Below are the code and all the weights of a small trained network. Each question names an input and a class and asks about switching units off, where a switched-off unit gives its printed mean instead of its output.

import numpy as np


def w(rows, s, z=0):
    codes = np.array(rows[::2]) - 128.0
    scale = np.full(codes.shape[1], s)
    scale[-1] = z or s
    return codes * scale


def norm(h):
    return h / np.sqrt((h * h).mean(-1, keepdims=True) + 1e-5)


def f(y):
    return y / 2 * (1 + np.tanh(0.7978845608 * (y + 0.044715 * y**3)))


def log_softmax(a):
    a = a - a.max(-1, keepdims=True)
    return a - np.log(np.exp(a).sum(-1, keepdims=True))


def net(x, mask):
    res = np.array(x, float).reshape(1, 7) / 4 @ E
    u = 0
    for l in range(2):
        y = f(norm(res) @ A[l][:, :-1].T + A[l][:, -1])
        res = res + np.where(mask[u : u + 12], y, B[l][:, -1]) @ B[l][:, :-1]
        u += 12
    return log_softmax(norm(res)[-1] @ U[:, :-1].T + U[:, -1])


A, B = {}, {}
E = w([
[109,121,181,74,101,137,153],'x0',
[84,187,114,106,174,163,157],'x1',
[105,124,115,74,84,92,140],'x2',
[72,112,129,124,109,93,45],'x3',
[152,123,100,155,113,10,147],'x4',
[176,55,31,107,149,94,133],'x5',
[92,132,142,135,105,133,128],'x6',
],0.0012)
A[0] = w([
[134,152,107,33,114,159,177,130],'0.n0',
[137,196,109,216,229,215,141,61],'0.n1',
[74,147,131,141,90,62,84,46],'0.n2',
[182,89,166,159,58,93,147,53],'0.n3',
[232,161,100,177,184,73,238,58],'0.n4',
[37,200,214,162,53,189,52,63],'0.n5',
[140,92,69,177,120,108,67,65],'0.n6',
[175,68,23,48,150,60,154,2],'0.n7',
[27,195,6,192,220,152,139,14],'0.n8',
[119,70,167,85,50,22,138,12],'0.n9',
[112,151,233,92,128,140,181,83],'0.n10',
[46,85,118,26,168,207,83,79],'0.n11',
],0.0023,0.00086)
B[0] = w([
[139,99,150,169,83,123,163,151],'0.n0',
[58,194,164,173,207,20,112,210],'0.n1',
[121,186,138,63,118,85,153,128],'0.n2',
[120,122,179,170,128,178,122,137],'0.n3',
[61,24,97,78,81,201,137,253],'0.n4',
[198,41,39,72,135,79,76,226],'0.n5',
[132,125,118,77,179,166,174,149],'0.n6',
[209,142,40,176,150,70,91,194],'0.n7',
[120,128,94,252,170,132,134,171],'0.n8',
[116,243,192,193,182,166,100,157],'0.n9',
[168,107,11,137,134,105,156,154],'0.n10',
[99,110,191,92,73,144,210,169],'0.n11',
],0.0017,0.00078)
A[1] = w([
[66,211,180,121,146,147,141,47],'1.n0',
[113,129,150,87,86,32,109,52],'1.n1',
[77,133,120,66,132,174,166,100],'1.n2',
[91,122,98,182,176,110,101,123],'1.n3',
[175,92,191,195,132,107,92,92],'1.n4',
[181,77,35,118,133,110,126,61],'1.n5',
[147,185,210,151,111,182,122,98],'1.n6',
[155,195,133,133,150,125,254,163],'1.n7',
[170,192,137,178,189,114,205,116],'1.n8',
[75,157,98,151,162,144,122,3],'1.n9',
[147,131,122,137,202,239,143,105],'1.n10',
[94,162,124,155,179,143,49,71],'1.n11',
],0.0037,0.0011)
B[1] = w([
[184,131,62,109,137,62,30,164],'1.n0',
[52,209,169,126,120,150,24,183],'1.n1',
[100,68,170,66,85,165,125,156],'1.n2',
[162,161,138,117,103,174,176,200],'1.n3',
[162,102,183,168,91,179,165,173],'1.n4',
[174,141,94,81,179,16,169,227],'1.n5',
[127,104,48,154,147,46,149,162],'1.n6',
[117,6,163,47,118,226,97,253],'1.n7',
[74,100,121,51,137,221,96,226],'1.n8',
[137,166,141,174,109,119,150,111],'1.n9',
[70,190,187,119,55,53,28,220],'1.n10',
[192,97,171,153,84,113,212,155],'1.n11',
],0.0025,0.0011)
U = w([
[240,84,4,104,207,31,194,188],'0',
[138,60,120,86,92,189,254,44],'1',
[203,117,212,249,87,128,119,117],'2',
[58,248,133,128,79,30,63,118],'3',
[92,203,76,207,221,205,202,3],'4',
[52,83,186,14,106,220,65,235],'5',
],0.007,0.0024)

Each question gives the input, the list of numbers given to net, and the class t.
The units are the neurons (one row each of A and B). Each row of codes is followed by its name. A weight is (code - 128) times the scale printed after its matrix; where a second scale follows, it is the last column's (A, B and U).
mask holds one flag per neuron, layer by layer. A switched-off neuron (its flag False) gives its mean, the last column of its row in B, instead of its output. The means were averaged over made-up inputs and are rounded, as every weight is.
A unit's drop is (log p(t) with every unit on - log p(t) with that unit switched off) / (log p(t) with every unit on - log p(t) with every unit switched off).
The circuit of an input: a set's keep is (log p(t) with only the set's units on - log p(t) with every unit switched off) / (log p(t) with every unit on - log p(t) with every unit switched off). Starting from the 12 units with the biggest drops (on a tie, the unit counted first), units are removed one at a time, each time the one whose removal leaves the highest keep (on an exact tie, the one counted first), for as long as the keep stays at least 0.8.
circuit, biggest first: the units of the circuit, biggest drop first
top k neurons: the k neurons with the biggest drops, biggest first
k most important neurons of layer l: the k neurons of layer l with the biggest drops, biggest first
drop of u: that unit's drop, to one decimal
input [-3,0,5,2,-8,-7,-8], class 3: circuit, biggest first => (1.n7 1.n6)
input [-5,5,8,-6,1,-8,5], class 5: circuit, biggest first => (1.n7)
input [-1,-1,-3,5,-4,-4,-3], class 2: 3 most important neurons of layer 1 => (1.n11 1.n8 1.n7)
input [-6,-8,-4,-4,-7,3,0], class 2: top 2 neurons => (1.n10 0.n5)
input [-7,7,1,-7,-6,4,0], class 5: circuit, biggest first => (1.n10 1.n7)
input [0,8,-1,-8,-8,-2,-8], class 5: circuit, biggest first => (1.n10 1.n7)
input [-1,8,5,-7,-2,4,1], class 5: circuit, biggest first => (1.n7 1.n10)
input [-7,2,-5,-1,7,0,4], class 4: top 2 neurons => (0.n5 1.n8)
input [-8,6,2,8,-7,-5,-6], class 2: top 2 neurons => (1.n11 0.n8)
input [-5,-4,-7,4,-5,4,-7], class 2: 2 most important neurons of layer 1 => (1.n10 1.n4)
input [8,-5,6,-4,4,2,5], class 5: 4 most important neurons of layer 1 => (1.n1 1.n7 1.n11 1.n10)
input [-4,1,-8,-5,8,-1,-4], class 1: 2 most important neurons of layer 0 => (0.n5 0.n4)
input [-7,2,4,-5,-2,-7,2], class 5: 2 most important neurons of layer 1 => (1.n7 1.n8)
input [-2,1,-1,8,-6,7,1], class 0: 4 most important neurons of layer 1 => (1.n7 1.n5 1.n8 1.n1)
input [-1,5,3,1,3,-4,-8], class 5: circuit, biggest first => (1.n7)
input [1,-5,7,4,7,4,-1], class 3: top 3 neurons => (1.n1 0.n9 0.n5)
input [0,-8,7,-4,4,0,2], class 2: top 2 neurons => (0.n9 0.n3)
input [-5,2,0,-1,-7,-4,-6], class 3: top 3 neurons => (1.n10 1.n0 1.n6)
input [-8,-3,1,7,-2,4,6], class 0: 2 most important neurons of layer 0 => (0.n6 0.n1)
input [1,0,-5,4,-3,0,-7], class 2: top neuron => (1.n11)
input [-1,-8,-5,6,-7,5,3], class 2: 2 most important neurons of layer 1 => (1.n8 1.n7)
input [2,-2,5,5,0,1,-2], class 3: 2 most important neurons of layer 1 => (1.n7 1.n8)
input [2,-4,8,-6,8,-6,2], class 5: drop of 1.n7 => 0.7
input [-6,-3,-3,7,-5,2,6], class 2: drop of 0.n4 => 0.2
input [7,-4,-5,-7,1,-5,-8], class 5: drop of 1.n10 => 0.2
